Below is a small trained network, with its code and all its weights. Each question gives an input and a target symbol and asks what happens when units are switched off, that is, made to give their printed mean instead of their output.

import numpy as np


def w(rows, s, z=0):
    codes = np.array(rows[::2]) - 128.0
    scale = np.full(codes.shape[1], s)
    scale[-1] = z or s
    return codes * scale


def norm(h):
    return h / np.sqrt((h * h).mean(-1, keepdims=True) + 1e-5)


def softmax(a):
    e = np.exp(a - a.max(-1, keepdims=True))
    return e / e.sum(-1, keepdims=True)


def log_softmax(a):
    a = a - a.max(-1, keepdims=True)
    return a - np.log(np.exp(a).sum(-1, keepdims=True))


def net(x, mask):
    ids = ['Παβγεζηθμσφω'.index(c) for c in x.split()]
    T = len(ids)
    res = E[ids] + P[:T]
    u = 0
    for l in range(3):
        r = norm(res)
        for j in range(2):
            rows = slice(3 * j, 3 * j + 3)
            q, k, v = (r @ M[l][rows].T for M in (Q, K, V))
            z = softmax(np.where(np.tri(T) > 0, q @ k.T / 3**0.5, -1e9)) @ v
            o = O[l][rows]
            res = res + np.where(mask[u + j], z, o[:, -1]) @ o[:, :-1]
        u += 2
    return log_softmax(norm(res)[-1] @ U[:, :-1].T + U[:, -1])


Q, K, V, O = {}, {}, {}, {}
E = w([
[130,142,52,138],'Π',
[111,134,81,83],'α',
[183,22,154,70],'β',
[158,128,52,118],'γ',
[119,187,2,147],'ε',
[67,213,32,111],'ζ',
[120,145,97,81],'η',
[177,116,60,131],'θ',
[106,113,77,77],'μ',
[104,205,52,142],'σ',
[99,180,37,93],'φ',
[143,139,54,141],'ω',
],0.0036)
P = w([
[128,130,159,139],'0',
[168,161,2,11],'1',
[58,118,151,155],'2',
[143,175,130,130],'3',
[214,109,17,61],'4',
[67,105,153,162],'5',
[145,170,134,131],'6',
],0.0083)
Q[0] = w([
[148,189,169,118],'0.h0',
[132,138,238,92],'0.h0',
[127,39,211,95],'0.h0',
[136,212,20,207],'0.h1',
[179,141,252,44],'0.h1',
[1,120,82,87],'0.h1',
],0.0063)
K[0] = w([
[179,204,127,143],'0.h0',
[133,147,166,228],'0.h0',
[44,117,208,176],'0.h0',
[154,194,23,133],'0.h1',
[173,153,242,76],'0.h1',
[3,101,103,53],'0.h1',
],0.0067)
V[0] = w([
[201,205,180,83],'0.h0',
[163,238,212,42],'0.h0',
[96,156,131,171],'0.h0',
[193,51,113,31],'0.h1',
[169,65,181,175],'0.h1',
[112,117,4,118],'0.h1',
],0.0039)
O[0] = w([
[133,10,154,102,151],'0.h0',
[118,2,150,123,143],'0.h0',
[147,102,91,164,117],'0.h0',
[83,109,68,89,84],'0.h1',
[92,182,96,147,15],'0.h1',
[138,113,196,27,252],'0.h1',
],0.0048,0.0027)
Q[1] = w([
[176,139,154,182],'1.h0',
[202,170,49,161],'1.h0',
[188,81,144,135],'1.h0',
[237,124,88,121],'1.h1',
[62,118,216,133],'1.h1',
[254,132,80,119],'1.h1',
],0.0071)
K[1] = w([
[148,38,153,198],'1.h0',
[46,2,149,186],'1.h0',
[113,34,184,120],'1.h0',
[86,185,91,39],'1.h1',
[164,101,111,220],'1.h1',
[94,196,81,45],'1.h1',
],0.0059)
V[1] = w([
[161,104,225,114],'1.h0',
[107,136,155,253],'1.h0',
[102,73,115,223],'1.h0',
[151,10,116,126],'1.h1',
[200,92,15,134],'1.h1',
[37,133,195,55],'1.h1',
],0.0041)
O[1] = w([
[129,140,166,17,107],'1.h0',
[31,124,149,198,12],'1.h0',
[38,186,161,197,51],'1.h0',
[231,168,132,85,158],'1.h1',
[254,88,23,181,251],'1.h1',
[70,208,178,126,78],'1.h1',
],0.0041,0.0016)
Q[2] = w([
[75,19,179,178],'2.h0',
[172,227,41,211],'2.h0',
[73,16,57,213],'2.h0',
[63,114,203,66],'2.h1',
[190,149,68,171],'2.h1',
[2,4,192,96],'2.h1',
],0.0075)
K[2] = w([
[158,187,233,153],'2.h0',
[82,171,34,20],'2.h0',
[123,203,222,65],'2.h0',
[114,90,222,198],'2.h1',
[140,168,47,110],'2.h1',
[134,106,255,108],'2.h1',
],0.0079)
V[2] = w([
[131,189,23,188],'2.h0',
[175,182,137,156],'2.h0',
[137,66,77,72],'2.h0',
[128,101,119,210],'2.h1',
[228,77,122,106],'2.h1',
[207,254,156,155],'2.h1',
],0.0049)
O[2] = w([
[179,110,225,97,149],'2.h0',
[175,179,185,140,134],'2.h0',
[64,107,184,165,231],'2.h0',
[88,84,118,63,75],'2.h1',
[78,118,112,207,255],'2.h1',
[158,212,3,132,149],'2.h1',
],0.0047,0.0028)
U = w([
[106,36,218,75,157],'Π',
[104,91,94,239,76],'α',
[194,211,224,192,21],'β',
[247,40,63,193,90],'γ',
[23,233,13,202,173],'ε',
[43,232,195,73,135],'ζ',
[118,34,103,210,123],'η',
[153,71,232,229,119],'θ',
[156,222,198,31,4],'μ',
[184,85,1,3,99],'σ',
[52,219,230,193,134],'φ',
[114,20,238,101,182],'ω',
],0.0076,0.0031)

Each question gives the input, a string of symbols that net reads in full, and the target symbol t.
The units are the heads (3 rows each of Q, K, V and O). Each row of codes is followed by its name. A weight is (code - 128) times the scale printed after its matrix; where a second scale follows, it is the last column's (O and U).
mask holds one flag per head, layer by layer. A switched-off head (its flag False) gives its mean, the last column of its rows in O, instead of its output. The means were averaged over made-up inputs and are rounded, as every weight is.
A unit's drop is (log p(t) with every unit on - log p(t) with that unit switched off) / (log p(t) with every unit on - log p(t) with every unit switched off).
The circuit of an input: a set's keep is (log p(t) with only the set's units on - log p(t) with every unit switched off) / (log p(t) with every unit on - log p(t) with every unit switched off). Starting from all 6 units, units are removed one at a time, each time the one whose removal leaves the highest keep (on an exact tie, the one counted first), for as long as the keep stays at least 0.8.
units of the circuit, in order: the units of the circuit, biggest drop first
unit that matters most: the unit with the biggest drop
heads that matter: for each layer, one digit per head in row order, 1 if its drop is at least 0.15 and else 0, layers parted by /
input μ Π ε, target μ: heads that matter	01 / 11 / 01
input γ ε σ ω ε γ, target γ: units of the circuit, in order	0.h1, 0.h0, 1.h1
input γ ε φ ζ η α, target γ: heads that matter	11 / 01 / 00
input ω ε μ ω γ φ, target ω: heads that matter	01 / 01 / 01
input ε η Π ζ γ Π, target ε: unit that matters most	0.h1
input γ η μ, target γ: units of the circuit, in order	0.h1, 1.h1, 0.h0
input ε Π θ, target ε: heads that matter	11 / 11 / 10
input Π α σ γ θ ω, target Π: units of the circuit, in order	1.h1, 2.h1, 0.h1, 1.h0
input γ γ σ, target γ: units of the circuit, in order	0.h1, 1.h1, 0.h0
input ω σ ζ, target ω: heads that matter	11 / 01 / 01
input μ β Π, target μ: heads that matter	11 / 11 / 01
input ω ζ β ε β ε, target ω: heads that matter	01 / 01 / 01
input ω ε ω, target ω: units of the circuit, in order	0.h1, 2.h1
input ε γ ω, target ε: heads that matter	11 / 11 / 10
input σ ω α, target σ: units of the circuit, in order	0.h1, 1.h0, 2.h0
input ζ β φ Π Π φ, target ζ: units of the circuit, in order	1.h1, 0.h0, 2.h1
input φ α η, target φ: unit that matters most	1.h1
input ζ α ε, target ζ: units of the circuit, in order	1.h1, 2.h1
input Π ε μ Π σ ε, target Π: heads that matter	11 / 01 / 01
input ζ Π γ ε β η, target ζ: units of the circuit, in order	1.h1, 0.h0
input Π γ ω, target Π: units of the circuit, in order	2.h1, 0.h1, 1.h0
input γ η η ε γ ε, target γ: units of the circuit, in order	0.h1, 0.h0, 1.h1
input σ γ θ ε γ σ, target σ: unit that matters most	0.h1
input β ε α, target β: units of the circuit, in order	1.h1, 0.h0, 0.h1, 1.h0
input σ ζ Π, target σ: heads that matter	11 / 11 / 11
input ε σ β, target ε: heads that matter	11 / 00 / 00
